In the rows, 128 means zero.
Each row has a class, written after it.
[126, 183, 142, 145, 121, 149, 119, 123, 131, 159, 143, 109,  59, 153, 121,
 164,  69, 117, 159,  86, 161, 151, 167, 143, 115, 107, 102, 103, 192, 183,
  98, 197,  58]
Nizu
[ 90, 136, 111, 138, 144, 103, 118, 121,  93, 189, 105, 121,  89, 138, 135,
 179, 164, 138,  89, 170, 123, 113, 144, 134, 164, 124, 140, 106, 103, 101,
 162, 104, 149]
fesep
[111, 108, 105, 144, 136, 116, 109, 121, 125, 130,  94, 119,  65, 106, 144,
 161,  99, 129, 148, 132, 142, 131,  73, 129,  88, 121, 190,  88, 145, 135,
 126, 176, 127]
Nizu
[113,  56, 159, 111, 125, 162, 134, 126,  56, 154, 160, 108,  64,  87, 109,
 139, 143, 100, 171, 135, 103, 168, 137, 141,  53,  91, 149,  85, 115, 146,
  96, 179, 170]
vebu
[120,  84, 153, 158,  95, 153, 126, 107, 150, 118, 156,  77,  78, 119, 189,
 174, 121, 128, 218, 113,  72, 125,  94, 110, 143, 126, 153,  68, 110, 164,
 168, 101, 119]
tir
[141,  39, 178, 127, 123,  99, 113, 133, 137, 149, 139, 143, 102,  79, 115,
 132, 129,  86, 118,  81,  95, 121, 127, 126,  71, 115, 160, 100,  90, 131,
  74,  90, 120]
zomap
[136, 113, 161, 162, 116,  65, 104, 145,  83, 202, 142, 172, 112, 121, 177,
 135, 104, 110, 149, 147, 140, 178, 187, 115, 128, 137, 133,  95, 102, 142,
 149,  76, 161]
fiv
[119, 116, 125, 107, 143, 140,  97, 161, 134, 176, 140, 105,  79, 111, 125,
 147,  88, 170, 140, 107, 131, 177, 134, 160, 135, 137, 161, 136, 169, 143,
 148, 165,  89]
molof
[141,  99, 107,  93, 113, 118, 121, 142, 161, 121, 159, 122, 107,  91, 127,
 115, 108, 156, 150,  91, 142, 123, 130, 106, 135,  99, 141, 108, 135, 153,
 115, 182,  75]
vebu
[119, 160, 134, 114, 151, 127,  80, 125, 175, 100, 161,  95,  84, 192,  94,
  96, 142, 150, 136,  88, 178,  85, 154, 133, 100,  97, 161,  84, 178, 155,
  79, 165, 116]
Nizu
[113,  88, 126, 143, 108, 147, 179, 127, 153, 117, 134, 116,  63, 129, 147,
 141, 139, 127, 117, 164, 157, 136,  96,  83, 144, 107, 125,  73, 122, 103,
 111, 134, 128]
fesep
[107,  68, 137, 189, 138, 115, 163, 129,  99, 207, 111, 151, 134, 103, 161,
 159, 152, 128, 148, 131, 105, 149, 133, 132, 169, 132, 111, 142, 118, 141,
 143, 114, 190]
fiv
[121, 118, 159, 187, 132, 143, 103, 123, 136, 191, 138, 105,  70, 132, 122,
 185,  68, 106, 199, 137, 121, 127, 122, 143, 120, 125, 120,  96, 157, 130,
 123, 143, 109]
savun
[129, 121, 141, 136, 166,  59, 128, 164, 143, 178, 135, 129, 110, 127, 155,
 136,  75, 167, 180, 137, 240, 109, 178, 100, 171,  92, 114,  76, 198, 173,
 155, 153, 159]
zomap
[131,  98, 111, 145,  90, 175, 169,  97, 175, 134, 111, 139,  26, 154, 128,
 128, 130, 126, 129,  91, 183, 165, 116, 118, 105,  92, 136,  99, 164, 148,
  75, 167,  47]
fesep
[153,  93, 132, 134, 120,  74, 149, 138,  94, 176, 147, 142, 108, 166, 148,
 125, 136, 154, 121, 147, 181, 149, 211, 102, 146, 119, 117,  89, 135, 126,
 132,  78,  93]
Nizu
[132, 112, 119, 121, 112, 123, 137, 125, 177, 118, 161,  84,  92, 151, 104,
 170, 113, 149, 163, 103, 154,  34, 131, 141, 158,  65, 118,  81, 131, 129,
 122, 167,  55]
zomap
[107, 119, 151, 194, 137,  88,  88, 146, 131, 154, 135, 141, 128, 105, 195,
 149,  72, 127, 128,  90, 114, 145, 104,  95, 129, 169, 133, 107, 149, 152,
 129, 124,  92]
fesep
[157, 137, 132, 110, 105, 162, 123,  98, 106, 157, 155, 126,  70, 130, 126,
 127,  61, 123, 148, 151, 236, 126, 134, 157, 146, 105, 156,  73, 136, 163,
 109, 134,  89]
fesep
[132, 106, 127, 114, 154, 109, 179, 139, 115, 174, 107, 131, 124, 106, 116,
 147,  88, 130,  82, 125, 184, 119, 132, 141, 144, 117, 112, 124, 169, 155,
 103, 153,  96]
tir
[ 91, 179, 170, 108, 166, 116, 122, 143, 104, 134,  90, 148, 153, 141, 154,
  95, 159, 124,  67, 135, 104, 152, 175, 131, 147, 169, 153, 136, 112, 150,
 141, 113, 184]
fiv
[ 91, 107, 135, 113, 119, 179, 146, 110,  97, 110, 134, 145,  54, 151, 156,
 144, 104, 130, 136, 137, 197, 142, 160, 118, 115,  93, 152,  70, 168, 173,
 127, 143, 100]
fiv
[ 96,  72, 116, 158, 118, 159, 145, 117, 130,  98,  99, 152,  97, 118, 174,
 163, 185, 108, 152, 151,  88, 160, 106,  49, 125, 138,  94,  95, 119, 101,
 147,  90, 150]
molof
[160, 164,  92, 116, 134,  46,  78, 148, 165, 163, 157, 119, 102, 103, 139,
 113,  90, 163, 112, 100, 203, 149, 123, 138, 185, 113, 171, 102, 153, 158,
 111, 110, 138]
Nizu
[114, 215, 128,  62, 156, 100, 127, 143, 111, 110, 173, 137, 114, 150, 112,
 111, 101, 152,  71, 138, 206,  86, 179, 103, 122, 113, 142,  85, 148, 154,
 103, 151, 105]
Nizu
[118, 111, 119, 137, 109, 151, 122, 116, 144,  83,  91, 107,  87, 137, 176,
 151, 122, 114, 155, 145, 128, 161, 113, 109, 153, 115, 101,  73, 144, 123,
 144, 130,  75]
savun
[116,  67, 146, 163, 101, 114, 126, 145, 115, 194, 219,  94,  75,  82, 108,
 181, 118, 129, 168, 141,  89, 118, 149, 107, 171, 102, 140,  90,  91, 120,
 126, 100, 161]
savun
[157, 154, 122, 161,  88, 157, 105, 129, 208, 104, 111, 133,  94, 179, 113,
  96, 118, 115, 158,  95, 118, 149, 150, 138, 113, 141, 146, 130, 151, 131,
 102, 145,  56]
savun
[139,  68, 109, 107, 108, 129, 147, 104, 135,  93, 154, 118, 122,  90, 149,
 129, 133, 151, 160, 114, 137, 101, 124,  48, 145, 114, 125,  71, 114, 170,
 126, 149,  79]
vebu
[134, 121, 123, 156,  89, 181, 138,  85, 128, 145, 159, 136,  75, 133, 190,
 178, 107, 119, 214, 105, 147, 154, 128, 115, 169, 114,  88,  73, 127, 176,
 124, 113,  40]
fiv
[ 94,  84, 145, 160, 142, 118, 102, 128,  84, 187, 131, 111,  75, 133, 169,
 190,  99, 144, 118, 166, 135, 198, 118, 110, 153, 134, 102,  84, 125, 104,
 148, 114, 101]
fiv
[156,  63, 122, 154, 111,  71, 115, 134, 116, 150, 163, 132, 100,  86, 141,
 140, 156,  92, 171,  66, 122, 148, 136, 112, 111,  97, 115,  81, 132, 145,
  72,  95, 123]
molof
[140, 172, 107, 147, 126, 105,  82, 113, 161, 117, 140,  88, 106, 142, 132,
 142,  93, 146, 121, 101, 150, 148, 125, 123, 156, 131, 120,  99, 183, 187,
 134, 104, 103]
savun
[177, 146, 111, 110, 120, 100, 101,  93, 175, 143, 118, 111, 108, 126, 151,
 108, 126, 143, 179,  91, 175, 150, 121, 116, 151, 125, 130,  85, 134, 197,
 124, 126,  96]
tir
[117, 119, 118, 106, 140,  80, 128, 190, 110, 181, 174, 128, 105, 101, 154,
 177, 123, 147, 213,  84, 122,  86, 187, 180, 114,  68, 113,  99, 151, 159,
 151, 182,  85]
zomap
[ 95, 122, 148, 137, 141, 127, 125, 135,  90, 155, 161, 126, 109, 134, 164,
 140, 183, 129, 152, 110,  96, 163, 156, 114, 132, 124, 110, 106, 115, 134,
 121, 113, 147]
tir
[134, 114, 123, 142,  96, 133, 124, 106, 127, 123, 150, 131,  57, 180, 143,
  93,  96, 165, 116, 158, 234, 188, 117, 135, 101,  91, 171,  79, 152, 170,
 131, 133, 179]
Nizu
[156, 101, 120, 125, 116, 153, 137, 137,  77, 114, 113, 120, 125,  67, 140,
 119, 148, 101, 127, 158, 118, 225, 160,  66, 139, 175, 114, 121, 137, 140,
 135,  94, 158]
fesep
[120, 128, 138, 142, 113,  97, 155, 145, 123, 113, 173, 109,  97, 137, 196,
 129, 108, 152, 175, 110, 170, 157, 137,  99, 146,  84,  93,  67, 157, 165,
 128, 167, 120]
Nizu
[ 79, 110, 134, 157, 143,  42,  88, 141, 129, 205, 151, 137,  48, 145, 141,
 178, 124, 139, 145, 130, 163,  84, 131, 118, 137,  69, 148,  58, 113,  92,
 125, 145, 147]
molof
[123, 102, 118, 152, 101, 124, 115, 163, 136, 121, 189, 120, 108, 126, 123,
 124,  93, 154, 160, 126, 168, 123, 122, 149, 107,  88, 140,  90, 133, 181,
 129, 210, 166]
zomap
[110,  14, 128, 156, 104,  91, 159, 124, 135, 126, 120, 117, 103, 120, 155,
 136, 180, 141, 112, 111, 109, 123, 114,  97, 160,  80, 129, 104,  92,  86,
 119, 118, 138]
Nizu
[118,  97, 113, 201, 115, 116, 109, 117,  80, 162, 195, 126, 133, 132, 157,
 175,  87, 137, 150, 142, 151, 109, 110, 153, 153, 120, 109,  74, 131, 177,
 129, 100, 131]
savun
[110, 127,  94, 126, 148, 118,  90, 158, 166, 164,  87, 157,  90, 131, 127,
 169, 119, 132, 151, 146, 124, 104, 125, 131,  98, 137, 135, 102, 141, 118,
 150, 178,  86]
molof
[124, 126,  99,  55, 157, 140, 103, 145, 158,  89, 119, 152, 100, 114, 144,
 107, 150, 147, 145,  93, 188, 137, 130, 119, 105, 101, 122,  82, 150, 142,
  87, 182,  44]
zomap
[141,  47, 105, 184, 105, 119,  91, 147, 195, 141, 106, 117,  70, 158, 124,
 130, 106, 147, 166, 120, 151, 166,  92, 123, 109, 115, 136, 104, 161,  97,
 121, 178,  88]
molof
[146, 129, 104, 142, 116, 165,  95, 117, 143,  84, 104, 122, 130, 132, 180,
 143, 117, 144, 195, 108, 126, 167, 112, 107, 140, 158, 105, 101, 141, 154,
 150, 152,  35]
zomap
[ 98, 208, 121, 177, 111,  86,  91, 131, 162, 126, 151, 128,  76, 173, 202,
 146, 115, 145, 163,  71, 150, 168, 135, 105, 169, 106, 105,  83, 171, 168,
 137, 144, 107]
molof
[154, 172,  92,  78, 142,  41, 151, 119, 110, 178, 175, 102, 118, 100, 138,
 124, 149, 182, 120, 109, 144, 123,  99, 167, 137,  89, 164, 115, 109, 165,
 136, 108, 162]
vebu
[128, 158, 125,  50, 162, 162, 122, 129, 165, 107, 117, 135, 114,  98, 111,
  97,  77, 144, 111,  89, 209, 115, 131, 124, 137, 123, 142, 108, 174, 194,
  79, 218,  53]
fiv
[136, 222,  91, 102, 122, 129, 101, 126, 152, 103, 165, 131,  99, 128, 151,
 165,  69, 141, 106, 143, 155, 144,  70, 111, 135, 145, 121, 101, 137, 119,
 140,  90,  70]
molof
[127, 179, 103, 100, 153, 111, 119, 116, 165, 151, 159, 105, 105, 100, 156,
 154,  79, 188, 151, 145, 169, 109,  87,  79, 189, 142, 147,  81, 137, 172,
 155, 147, 103]
vebu
[120, 135, 119, 139, 146, 132, 129, 138, 115, 143,  95, 127, 120, 136, 119,
 164, 132, 106, 104, 179, 128, 120, 180, 104, 163, 145, 111, 106, 163, 133,
 153,  91, 155]
vebu
[152,  87, 115, 153,  81, 200,  63,  91, 201,  93, 110, 117,  69, 149, 106,
 125, 110,  91, 170,  77, 156, 126, 130, 134, 103, 102, 118,  97, 171, 173,
  98, 154,  60]
fesep
[157, 143, 135,  94, 116, 122, 111, 102, 112, 129, 138, 120, 115, 101, 114,
 115,  71, 126, 119, 149, 181, 150, 118, 120, 129, 118, 120,  93, 112, 157,
 118, 143, 109]
savun
[105, 144, 146, 153, 130, 132, 117, 122, 121, 139, 146, 135,  88, 152, 184,
 129,  92, 141, 150, 120, 179, 166, 115, 114, 142, 128, 138,  83, 147, 156,
 120, 146, 108]
tir
[129, 140, 116, 148, 135,  62,  95, 180, 134, 107, 160, 135, 182, 117, 129,
 111, 154, 129, 138, 110,  84, 103, 148,  90, 109, 143, 103, 126, 121, 126,
 134, 147, 168]
molof
[107, 161,  98, 105, 142, 127, 118, 133, 139,  94, 144, 140, 130, 109, 150,
 120,  83, 170,  71, 131, 195, 140, 115,  70, 181, 151, 145, 103, 154, 172,
 126, 149, 100]
fiv
[116, 137, 101, 162, 100,  60,  89, 158, 167, 105, 146, 125,  86, 116, 191,
 143,  79, 134, 137,  73, 130, 158,  71, 122, 102, 103, 147,  86, 146, 153,
 124, 175,  83]
tir
[125,  94, 134, 158,  96, 116,  97, 151, 106, 179, 157, 119,  68, 128, 106,
 181,  80, 109, 200, 140, 130,  83, 225, 119, 122,  92, 147,  73, 152, 167,
 160, 174, 115]
vebu
[112, 136,  79, 147, 109, 152,  85, 133, 149, 130, 132, 109,  83, 124, 125,
 201, 120, 130, 155, 151,  74, 121, 118, 120, 131, 144, 120,  89, 118, 130,
 155, 151,  51]
savun
[106, 108, 117, 149, 126, 141,  68, 159, 176, 173, 168, 109,  80, 122, 137,
 171, 114, 138, 168, 107,  78, 134, 104, 173, 117, 109, 125, 108, 138, 144,
 134, 161, 114]
vebu
[157, 122, 121, 118, 131, 159, 107, 114, 146, 161, 120, 154, 110,  84, 118,
 141, 157, 104, 209, 142, 140, 111, 164,  85, 176, 162, 146,  80,  83, 151,
 106, 120, 118]
zomap
